[  -8  -85  -17  179  -51  -19  -28   82   42   18   81   10  256  -68
  -65  -34 -178  110 -117  -40   10  -10  104  -30   35   92   14  109
 -115  -23   52  -47  -78  -43  182  -38    7  126] -> S
[ 26   2 -15  18 -32 -40 -25   5   8  23  -3  36 -11 -52 -33  12  16 -14
  -1 -16   4   0  70  21 -29  -7  18  -7 -10  18 -18  -7  32 -24   4 -18
 -13 -13] -> B
[-46 -21 -31  16 -31 -34 -43  -9  -7   8 -35  42  68  16  45  37 -25  33
  -1   3   2  -5  52  -6 -59  49  64  -6   0  13  23  44  12 -26   0  -2
 -15  40] -> A
[  -3  -67 -101 -117   84   20  212 -119  116   17  -83  -40 -156  199
 -180   20  -57  -69   -9  -10  -33  120  -71   93   44 -156  -47  -57
   61  -33  -78  -67   -7   24    7   67    1  -72] -> Z
[-100  -64   79  -12   66  173   35    7 -114  -82  -82   18   64  166
   15 -156 -239  218  -28   24 -154 -105  -85 -241   82   31 -174   86
  -33   40  -92 -295   -7  278  -80   50   10   68] -> Y
[ 192 -130  140  -60  128   -2  183  -28  318    3   40 -119  -44  197
 -233 -128   42   22  100  -26  197  423 -294  261  262   23  -66   59
 -226  -29  -82  144 -198 -340  291  -28   20 -103] -> D
[ 214   17   68  -79   78   39   91 -131  -60 -323 -196   35 -130  120
 -293 -220 -136   15   40 -107   -5  199 -282   70 -171 -139   21  -49
  291  162   15 -264   27  220  -40  -17  -80 -169] -> C
[-101   86  -91   34  -20 -266 -253  187  140  112  -11   24 -183 -122
  -15   64  324 -255  237  221  -91 -255  -40   73  200   -8   76 -145
  110   -9   16   94   42   34  -74  -48   33    6] -> C
[ 546 -265  138  162   72    9  108 -145   -5  -61  198  -60   65  -12
 -678 -268 -119   87 -119 -107 -180   93 -237  264  435  -99  -53  146
    8  134  -98 -142 -338 -200   76  133  269   71] -> A
[ -98  -54  -71  -78   72  -97  115  -80  109   55  -90   47 -107   59
  -70  118   33  -38  -86  -94  -80 -135    0  -34   39 -211  -33   -3
  -81  -98   33  -40   62  -41  125   60   57   23] -> H
[  2   7 -12  -4 -27 -39 -44   1  12   1 -48  50  -3 -10 -14   3 -11   3
  -1   5  15  14  18  -7 -17  48  21 -25 -32  37  -4  42   1 -19 -15   2
  -6  -2] -> Y
[  34 -303  151   32  238   71  280 -230  154  112 -248  -79 -138  246
 -130  -66  -97  136   46  136 -163  -79  226    6  170 -899 -150   31
   40  260 -451 -430  170  -57  105 -118   16 -152] -> L
[ -51   34  -18   35   38  -23 -153   57   54   27   -9   25   84  -33
  -25    8  -66   36   69  -32  -10  -41   60  -22   52    8   50  -85
  -11   56   23  116   47   48   40  -67   15  -34] -> N
[   1   18   43  135  120    8  195   34   49   16   70  -53   55   34
 -121    8   37  -73   20  -61   10  -40   99   61   21 -140  -73   41
    2  -42 -125 -162  -39  -83  -15  -39   71  209] -> A
[-40  32  49  20 -11 -35  -1 -26  12  32 -36  51  22  45  54  59  52  41
  55  59  45  -2  38  41 -49  42  28 -36 -51  14 -70  55  -1 -76   7  27
  -1  83] -> J
[ 241   89  433  197 -104  466 -196 -108 -271 -160  -84  -80  -32  400
  101 -381 -192   94  -96  -61   18  195  -65  -28 -123  213 -351  102
 -159  195 -192 -428  -25  -67 -133   -2   -4 -268] -> B
[ -47   31   58   81  -15    1    3   41  -13   30    0   26   62   40
   87   18   20  -26  -30   17   18  -57   86   32  -22  -28  -61    3
 -100  -33  -46  -64   19  -62  -36  -53   12   82] -> A
[ 30 -24  29 -34   1 -31  14  44  39  -3  49  -9   8 -42 -83   5  -7 -24
   2  20 -30 -29  33 -22  87 -73  13  -4  17 -12 -65  33  -1 -24  -3  35
 -17  41] -> S
[ -47   18  -29   75   30 -167 -169   57   25   14   34  107    9 -234
 -201   54  -95 -144  -43  -88 -169 -144  253  -24  -23 -177  179   -6
  225  158   78   56  140  126  -11  -12  -29   53] -> R
[ -34   72 -265 -140 -103  -12  185  -62  121  132  -22  112 -140  262
 -350   -6  372 -178  234    9  105  178 -149  428  -48 -183  125 -407
  108   -8 -117  293 -107  -32  181  233   20  -79] -> Y
[ -1   0 -18   4   6 -45   3 -19  18  36 -62  36 -43  46 -58  44  58 -45
   2  29  -1 -11  14  26  -8  -4   6   9 -19  24 -33  13   4 -36 -28  30
  41 -11] -> C
[-100  -35   95   52    0  192  -41 -141 -171   98 -239  157 -124  216
    7  -54   41  197  -62  102 -124 -175   76 -175  -19 -154  -49  179
  -80  159   -1 -122  123   56  -87   14  125  -70] -> C
[-36   3 -35   3   1   6  83 -23  15  45 -33  60  -3  55 -83  19  25 -49
 -36 -58 -17 -18  53   7 -25 -39 -41 -16 -20 -26 -23 -39  55 -27   1  27
  14  43] -> B
[  30  -66  -11  -41   37  -27   78  -54   54  -23  -70   60   22  102
 -111   -6  -37  -44  -97   26  -19   44  -59    0   -3  -33  -30   36
  -22   -5  -40  -98   21  -48    0   31   12  -13] -> J
[ -8 -60  16   9  10 -24  55  23 -35 -38 -48  62  24  69 -13  16   4  -4
 -75 -68   3  -8 -12 -33 -22  -7 -26   8 -82 -14  17 -67 -11 -53  -5  24
  47  73] -> A
[ -3  33 -26 -13  -3 -18 -26  11 -18   1  -2   8  55  72  16 -24  -6  56
  33  17  43  44  -7  90  -4  34  -9 -36 -49   8  47 -12 -28   3  38 -35
   1   4] -> L
[  5  35   8 -18  17 -53 -16  10  11  66  -1  19 -33  25 -44 -10  27 -32
  40 -21 -18 -30  36  32  56 -22   3 -58 -45  28  -3  50  -8 -71  29  18
  24   4] -> A
[  48   12   -8  -57  -33 -145    9   -2   49   12  -48  -12 -117   16
  -41   -9  -21   -4   14   67   43  -57   27   49   48 -116  -36 -105
  -77    4  -93   32  -47  -23   32   -3  -40   58] -> C
[ -69  135   34  267 -279  189 -522  360 -117   75  250 -126  154 -268
  225   23  111   29   12   68  -35 -507  146 -281  220  301   52  102
 -105 -206 -211  265  100  119 -137  138   98  123] -> D
[ -14  -24   51  125 -108   19   16   20   -1   53   12   29    9  -37
  -51    3    4   10  -50   37  -26  -47  144   -2   27  -66  -50   50
  -55    7 -118  -63   38  -19  -46    4    4   78] -> N
[  17  -36   59 -111  -12  -69   94    3   16  -31  -23    7   13   62
  -27  -46  -44   22  -19    1    1  -22  -52  -46   18  -31  -24  -26
  -42  -28  -37  -26  -14  -24   38   33  -51   53] -> A
[ -40   57  -92   77  114   18   53   18  123   32   24  -28  137  230
 -326 -186  -34 -170  146 -212  -70  259 -110  178   24  181 -106  -67
   31  -14   17  -71  -60  -29  108  -58  -47   14] -> V
[ 243   46   81 -317 -371 -157  -11 -119    6  -55  -68  195 -275  -55
 -164  -11  122 -205 -149    8   20   33   78  173  211 -248   -4  -31
  -88   48  -82  184   40  -99    2  168   10 -131] -> B
[ 14 -22 -32 -43 -50   2   7  -7   9  22   5  15   7 -28 -25  11 -19  32
  -1 -10  22  25  45   5 -20   9  16 -44  -6  -7 -23  40  26   2  -3  -4
 -29 -46] -> J
[  6  24  55 -20 -58 -46 -57  55 -36 -12  -9  15 -27 -60  30 -34  54  24
  45   6  21 -24   0  -7   5  62  15 -33 -39  49  30  61  -9 -44   1  12
 -41 -12] -> L
[ -69  107   13  186  -61  -22  -98   97  137  152  -48  -54  -62  180
 -132  -29  -24  -24  128  119   55   43  154  107   30   -8  -15    0
 -109   44 -298  -26  -56  -20  -33   51   10   76] -> H
[  44  114  -40  -80   94   14 -305    1  300   72  206  -64  408   13
   85   89   53  216  226  204  153   40   23  195  250  -55  455 -242
  -68  -35   44  469 -162 -171  138   38   39  -51] -> D
[  24  -62    2  -40   44  -24   86  -68   46   -5  -76   21  -57  100
  -75    2  -45  -20   11   27  -22   18  -11   20   13 -131   -9  -33
   24   32  -99    1  -11  -17  -14   14   12  -44] -> H
[  98  -25  -22 -186  -95  -98  266  -22   30   -7   35   95  -30  120
 -167  -50  108 -234 -146 -123   -2  103 -168   70   19  107 -101   47
  -49 -173   65 -100   27  -59   29   94   52   39] -> A
[-47  -1 -23  21  43 -37  15  25  34  44 -16  37  28  33 -39   3 -14 -13
  -6 -60   3 -30  56 -14  -7  -3  16 -45 -58  -8   6  14  -4 -77  39   7
  12  30] -> V
[  57  -35   20   48    1  -49   58  -14   30   17  -24   28  -22   34
 -106  -13  -14  -48  -51  -13    9  -28   61   52   71  -78  -49  -19
  -40   25  -76  -89   -9  -30   10    8   58   32] -> A
[ 17  16  31 -40 -63   8  83 -41   1  26 -37  15 -10 -13 -94 -83  12  40
  28  -7  -4  23 -15  24   3 -43 -15 -15  13   6   4   3   8 -38  70 -20
 -78  29] -> V
[ 18 -39  44  11  21 -24  47   8  12  -1   7   2  14 -13 -66 -15 -71  35
 -18  14 -45 -72  23 -43  50 -40 -29  15   6   6 -39 -53   0   5  10   8
  -6  54] -> H
[   5   11    5  -20   63   45  143  -49   28   18   -3  -53  -29  163
  -78  -15   96  -22   44   39   15   44 -108   99   39  -82  -54   17
  -12  -31  -47  -45  -64  -30  -16   23   37   62] -> D
[-27   3  46  -6  21  -6  63  12   4   4 -61  19 -31  76 -28 -25 -19   0
   0  13 -12  -5 -44 -34  11 -14 -49  -9 -62 -15 -59 -56   1 -21 -27  17
   4  40] -> Z
[ -35   -4  -79   34   45  -35  -56  114  -25   12   -3  -50  -78  -28
   -3  -58   46 -108    9  -42  -14  -67 -100  -72  -45  130  -75  -40
   13  -27   23  -42    1   41 -132  -25   10    2] -> L
[   1 -110   16 -170  -23  -12  159   54   98  -91  -67   70 -146   82
 -249  -64 -176   -4 -153 -202  -47  -53   11 -129  -35 -158  -47  -49
  -21   19    0 -159   28    4  119  139   -7   48] -> C
[ 171  -36   39  -81 -221  137   -4  -55  -59   13  180 -156  -22  -52
  104  -27  148  311  131  219   26  186 -194  188  137  -54   79  109
  -50  -22  -33  178 -137   83  125   30  -60  -58] -> Y
[  53  -36  -12  -80  -43  -87   -6  -55   68  -26  -54   50 -129  -10
  -96   -7  -65  -54  -44   25  -45   -4  -61  -64   36  -45   43   -4
   55   24  -47   65   28  -29   35  112    6  -76] -> S
[ -27  -15    0  -52   68  -83   17   50   35   27   21   42   58  -32
  -76   43   20  -22    2  -30  -35  -70   47    6   39 -158   57  -41
   -5  -10  -13   38   17  -10   42   19    6   59] -> S
[ 16 -15  20 -18 -12 -45  48  -6  33  -3 -22  10 -70  62 -85  -3  -1 -61
  -9  13 -25   5 -20  -3  34 -47 -14  -2  12   8 -62 -13 -18 -41   3  72
   4  28] -> B
[  -1  -33    1   27   29   17   38   12   45   13   -5   10    6   34
 -121  -41  -37  -13    6  -33  -30    4   36   -3   13  -63  -23  -23
   16   18  -65  -34   29   -6   20   -1  -13   27] -> R
[ -6 -59  20 -10  48  28  55 -23  35   1 -25  -1  34 103 -95 -30 -65  26
 -15  19 -43 -18 -12   7  62 -68 -66   4  -8   0 -87 -74   8  11   5   1
   2  30] -> J
[  6 -22   7  -6  -7   6  -7 -14 -22  28 -11  32  -7   9 -13  14   1   6
 -32 -22  28   8 108 -11 -42  14  25 -10 -56  46 -36  29  -2 -70 -34  21
   2   8] -> Z
[ 17 -12  13 -63 -11 -22  96  -2  38 -14  -7 -16 -32  15 -91 -22   9 -24
  26  -5 -21  21 -36   4  54 -49  -2   1  38 -22 -15   3  -8  -7  31  30
 -32  38] -> R
[ 28 -30  23 -50 -70 -70  63  13  54 -34  71  -5  46 -34 -96  20  -3  -8
  14  61 -24  39  -4  53  83 -66  59 -10  49 -31 -38  57 -38 -26  44  63
 -67 103] -> D
[-30 -32 -39  -1  19   1  50  28  44  36  17   9  81  13 -34  24  -3  -8
   6 -53  17  40  31  37 -42 -13   4 -15 -37 -39 -50  24  12   0  34 -16
  -6  18] -> R
[ -51   11  140  -66 -217  108  -17  -48  -99    0  -55   60  -38  134
  171  -81 -147  115  -69  205  -10   -3  270  -31  -62 -102  -43   40
    6  133  -80 -199   65  125    0   22 -173   -2] -> H
[  65    9   -7  -75  -40  -43   85 -118    0  -18  -80   86  -17  116
  -61  -65 -127  -52  -44   17  -89  105   -6   43   -9  -78  -70  -12
    2    7  -35 -163   79   39   14  -29  -35 -115] -> D
[-126  -53  -44   40  -53    7   93   21   -2  -21   -5   72  102  111
  -15   81    1   26    0   19   43   -3   78   96  -91  -12    0  -49
    2  -29  -51   65   -6   -1    5   -2  -27  183] -> Z
[ 10 -23 -14 -14 -50  -7 -20   4  47   0  12  -5  69   6  12  34  22  29
  14  35  43  42  34  23   2   7  88  26 -13  -9 -16  73  -3 -30  22  -5
 -16 -20] -> J
[   4  -82  -76  -46  -96   96   35  -75   23   44 -109   34  -10  228
  -72    9    4   20   35  144   10  224  -95   98   52   82   -3  -18
   -9   29 -126  103  -77   11 -111  100   15  -26] -> S
[  44    7   30  -51  -11  -28   86    5   35   -6    5    8  -32   34
 -164  -53   10  -34    7   13  -26   27  -47   29   63  -13  -13   -1
   32    4  -23  -36  -25  -42   14   50  -24   53] -> V
[ -67   79  -13   64  -87   85 -162   54  -38   61   16  -11   88  -43
  101   53  101   37   55   76   24  -60  162  -18  -13   19   86   28
  -31   31  -29  131   27  -63  -55   20  -30  -10] -> C
[ 32   7  36  -7 -74  13 162 -11  52 -87 -21 -16 -25 109 -49 -61 -23  -9
   0  18  63  85 -78  55 -25 -39 -39  38  -3 -51 -92 -55 -47 -43  19  40
 -57  94] -> B
[  51  -38   37  -34  -40  -34   88    3   36  -24   24   10  -30   18
 -148  -33    0  -27  -29   10  -33   10  -29   31   59  -90    7   14
   52    3  -46  -32    2   -4   33   55  -21   70] -> V
[ -50   62  -60  -53   37  -16  104  -17   86  129  -17    0   -3   27
  -43   13  -34  -50    5 -121  -37 -113  125  -54  -44  -10   27  -84
  -48  -89   20   -7   29 -122   14   33    3   26] -> H
[  6  -2  20 -13 -36 -18   8   5   0  33  17  38 -10 -20  -1   4  77  25
 -17  -6  55 -32  57  21 -14  -9   4 -39 -67 -15 -36  24  21 -42   3   8
 -15  55] -> V
[ -44   27  -26  -46   45 -108 -122   32   60   14  -49   31  -69 -118
  113   41   -3   75   91   -3   62  -56   90  -27    8    2   73 -137
  -83   69   30  179   21  -55   56  -55  -49   -2] -> L
[ -44   53   15   93  -97  241  -56    4 -141   29  -44   60 -180  -82
   48   53  -30   12 -174  -35  -56  -15  103  -53 -108  -17 -161  105
  -64   62  -56  -76  155  127 -125   39   48  -27] -> L
[ 21  -9  15   8  -3  13 -22 -13   4   0  28 -11  34  14 -48 -10 -16  19
  26  49 -36  13  37  17   3 -63  40 -11  27  34 -71  13  -6  11 -14   8
 -34  20] -> D
[ -31  190   85   18    5 -111 -155  169   53   99   87    6  152   -3
   58 -104 -102   19  208  112    9  159  -26  213   62  156   60  -31
  -67   56   68   58  -87    6  115  -88  -82  -54] -> R
[-34 -30 -17 -19 -50 -77  40 -11  22  10 -15  45   6  20  10  80 -19 -27
 -56  51  -9  -7  58  14 -25 -53   4 -11   1 -20 -22  17  48 -21  14  18
  -2  49] -> L
[  14  -25   40    8    9   -5  -64   -5   35   68  -35   11  -11   14
  -48  -36    4   -6    3   50  -39  -61   82   -6   40 -131   -2  -15
  -30   55  -96  -20   33  -47  -19  -16  -13  -42] -> S
[-33  36 -31  -4 -49 -48 -19  32 -30  41  32 -11 -92 -87 -14  53  75 -70
  22  22 -30 -50  16 -18 -32  24  23 -39  60 -26 -28  92   9 -13 -50  57
 -36  51] -> V
[-21 -84  72  28 -38  14   0  32 -19 -44 -40  18  35 122  -9   4 -53  78
  14  62 -12  44 -41   6  60  67 -25  17 -13  26 -39 -16 -49 -49 -31  36
   2  75] -> V
[-33  -5   7   8 -19 -15 -82  19 -13  25   5 -14 -16 -37  40  25 -42  66
  28 -11   4  -2  73 -49 -11  80  49 -16 -29  50  34 101 -29 -37   1   0
 -29 -22] -> V
[  -1  -89   32  -32   -9  -28   71   25   16   46   47   27  -33    5
   12   52   53    2  -65   79   -1  -84  130  -21  -44 -156   -2    6
  -63  -32 -143  -28   14  -88  -81   13  -29  109] -> B
[ -42   84   55   70  -83   50   -4   61   30   21    0   51   10   -6
   -4   41  143 -163  -91  -66   46    9  158    9 -121   59   26  115
 -114  -24  -49  -48   32 -197  -41   68   -5   86] -> Z
[ -85 -120    2  -68  -13   25  278  -61  -26  -61 -152   58 -155  165
   48   23  -64  -20 -200  -29  -51  -94  -44 -217  -57  -61 -171  181
  -90  -72    8 -217   83  -17  -65   32   40   65] -> D
[-304  -31   70  141   22    7 -122   38 -201  110 -152  126  266 -113
  295  121 -159  195  -31 -162   -5  -21  237 -419 -430  398   87   81
 -114  186   14  127  105   12   12   73  -86  129] -> R
